Here is a tiny trained network, its code and every weight. The questions are about switching its units off for an input and a target symbol, where a switched-off unit gives its printed mean instead of its output.

import numpy as np


def w(rows, s, z=0):
    codes = np.array(rows[::2]) - 128.0
    scale = np.full(codes.shape[1], s)
    scale[-1] = z or s
    return codes * scale


def norm(h):
    return h / np.sqrt((h * h).mean(-1, keepdims=True) + 1e-5)


def f(y):
    return y / 2 * (1 + np.tanh(0.7978845608 * (y + 0.044715 * y**3)))


def softmax(a):
    e = np.exp(a - a.max(-1, keepdims=True))
    return e / e.sum(-1, keepdims=True)


def log_softmax(a):
    a = a - a.max(-1, keepdims=True)
    return a - np.log(np.exp(a).sum(-1, keepdims=True))


def net(x, mask):
    ids = ['ΓΘΠΨαεζμξστ'.index(c) for c in x.split()]
    T = len(ids)
    res = E[ids] + P[:T]
    r = norm(res)
    for j in range(3):
        rows = slice(2 * j, 2 * j + 2)
        q, k, v = (r @ M[0][rows].T for M in (Q, K, V))
        z = softmax(np.where(np.tri(T) > 0, q @ k.T / 2**0.5, -1e9)) @ v
        o = O[0][rows]
        res = res + np.where(mask[j], z, o[:, -1]) @ o[:, :-1]
    y = f(norm(res) @ A[0][:, :-1].T + A[0][:, -1])
    res = res + np.where(mask[3:11], y, B[0][:, -1]) @ B[0][:, :-1]
    return log_softmax(norm(res)[-1] @ U[:, :-1].T + U[:, -1])


Q, K, V, O, A, B = {}, {}, {}, {}, {}, {}
E = w([
[59,140,75,77],'Γ',
[172,107,179,117],'Θ',
[145,142,133,229],'Π',
[134,169,139,254],'Ψ',
[150,231,84,104],'α',
[90,149,169,116],'ε',
[109,108,211,111],'ζ',
[178,127,175,126],'μ',
[106,131,188,114],'ξ',
[131,52,61,168],'σ',
[88,149,151,118],'τ',
],0.022)
P = w([
[107,163,210,254],'0',
[75,159,210,182],'1',
[93,157,195,188],'2',
[105,151,186,177],'3',
[111,147,178,159],'4',
[121,143,171,153],'5',
[117,143,161,144],'6',
[125,138,149,139],'7',
[123,137,134,137],'8',
[131,137,125,129],'9',
[132,137,103,136],'10',
[138,135,86,126],'11',
[127,140,82,126],'12',
],0.0094)
Q[0] = w([
[247,225,242,235],'h1',
[254,181,68,183],'h1',
[246,145,137,39],'h2',
[169,170,145,212],'h2',
[106,134,142,71],'h3',
[166,139,120,82],'h3',
],0.024)
K[0] = w([
[179,107,33,49],'h1',
[108,174,4,182],'h1',
[162,159,169,7],'h2',
[172,147,183,170],'h2',
[142,169,154,107],'h3',
[111,113,131,73],'h3',
],0.025)
V[0] = w([
[204,247,141,72],'h1',
[51,183,67,94],'h1',
[111,90,36,189],'h2',
[113,219,115,131],'h2',
[201,249,107,127],'h3',
[54,218,200,94],'h3',
],0.018)
O[0] = w([
[116,253,168,134,163],'h1',
[218,164,150,150,9],'h1',
[114,75,209,142,163],'h2',
[170,178,172,145,41],'h2',
[124,211,198,94,105],'h3',
[86,116,218,176,255],'h3',
],0.016,0.0052)
A[0] = w([
[206,101,180,161,33],'n1',
[141,84,125,194,232],'n2',
[113,86,70,130,200],'n3',
[214,82,175,159,5],'n4',
[104,103,176,3,200],'n5',
[174,180,164,159,156],'n6',
[210,179,132,121,117],'n7',
[118,220,103,167,183],'n8',
],0.024,0.0016)
B[0] = w([
[101,105,179,64,162],'n1',
[185,127,81,126,228],'n2',
[180,145,63,144,254],'n3',
[2,110,179,78,169],'n4',
[38,205,173,98,217],'n5',
[207,152,92,87,239],'n6',
[74,200,102,57,219],'n7',
[178,81,133,210,247],'n8',
],0.028,0.0081)
U = w([
[143,118,161,98,60],'Γ',
[42,194,62,162,57],'Θ',
[130,155,125,6,89],'Π',
[134,145,150,120,67],'Ψ',
[179,241,140,138,161],'α',
[158,119,180,181,83],'ε',
[136,77,68,140,255],'ζ',
[128,150,139,159,50],'μ',
[118,120,161,255,75],'ξ',
[110,24,187,94,31],'σ',
[189,93,216,148,127],'τ',
],0.017,0.0061)

Each question gives the input, a string of symbols that net reads in full, and the target symbol t.
The units are the heads (2 rows each of Q, K, V and O) and the neurons (one row each of A and B). Each row of codes is followed by its name. A weight is (code - 128) times the scale printed after its matrix; where a second scale follows, it is the last column's (O, A, B and U).
mask holds one flag per unit, heads first, then neurons. A switched-off unit (its flag False) gives its mean, the last column of its rows in O or B, instead of its output. The means were averaged over made-up inputs and are rounded, as every weight is.
A unit's drop is (log p(t) with every unit on - log p(t) with that unit switched off) / (log p(t) with every unit on - log p(t) with every unit switched off).
The circuit of an input: a set's keep is (log p(t) with only the set's units on - log p(t) with every unit switched off) / (log p(t) with every unit on - log p(t) with every unit switched off). Starting from all 11 units, units are removed one at a time, each time the one whose removal leaves the highest keep (on an exact tie, the one counted first), for as long as the keep stays at least 0.8.
circuit, biggest first: the units of the circuit, biggest drop first
most important unit: the unit with the biggest drop
k most important neurons: the k neurons with the biggest drops, biggest first
heads that matter: for each layer, one digit per head in row order, 1 if its drop is at least 0.15 and else 0, layers parted by /
drop of u: that unit's drop, to one decimal
input Ψ α Π ξ Π Ψ Γ Π μ, target Π: circuit, biggest first => [h1, n4, n1, h2]
input σ Θ ζ, target σ: most important unit => h2
input ζ τ ζ ξ, target ζ: circuit, biggest first => [h1, h3, h2, n5]
input μ μ ξ ε τ ξ, target ξ: circuit, biggest first => [h2, n8]
input ξ Θ Θ, target Θ: heads that matter => 110
input ζ Θ τ Γ ξ ε Θ Γ Ψ, target Π: circuit, biggest first => [h1, n4, n6]
input ξ σ Θ ξ ξ σ Π ζ τ, target σ: heads that matter => 010
input σ τ Γ, target σ: heads that matter => 000
input ζ Π ξ Θ ξ ξ σ τ σ Ψ Θ Γ Ψ, target Π: circuit, biggest first => [h1, n4, n1]
input ξ σ τ τ ε, target σ: heads that matter => 000
input ζ Θ Γ Γ Θ, target Π: circuit, biggest first => [h1, h2, n4]
input Θ μ Γ τ Θ Θ Θ Θ Θ ξ, target Θ: heads that matter => 100
input ξ Ψ Π, target σ: heads that matter => 110
input α τ ξ Γ, target α: circuit, biggest first => [h2]
input Γ α Π Ψ σ ξ σ σ ξ Π, target ζ: heads that matter => 001
input τ Π α Θ σ Θ σ μ Π ε ξ Γ Π, target Π: heads that matter => 100
input ξ μ τ, target ξ: heads that matter => 010
input α Γ ε ξ μ ξ μ, target Π: heads that matter => 110
input ζ Θ Θ Π ζ, target Θ: 2 most important neurons => [n5, n8]
input ξ τ Θ ξ Θ σ μ, target ζ: circuit, biggest first => [h1]
input Θ Θ Θ ξ, target Θ: heads that matter => 110
input Θ Θ Θ σ σ τ Θ, target ζ: heads that matter => 000
input Π τ τ, target Π: 2 most important neurons => [n6, n8]
input σ ζ ξ, target σ: heads that matter => 010
input Θ Γ μ ξ μ Θ μ Θ Θ τ σ ζ, target Θ: heads that matter => 100
input ε ε ε Θ Π Π, target σ: drop of n6 => 0.2
input Γ Θ α σ Π σ σ ζ Ψ, target ζ: most important unit => h3
input ε ε Θ Θ μ, target ξ: drop of n8 => 0.2
input Θ ζ Ψ, target τ: drop of n7 => 0.1
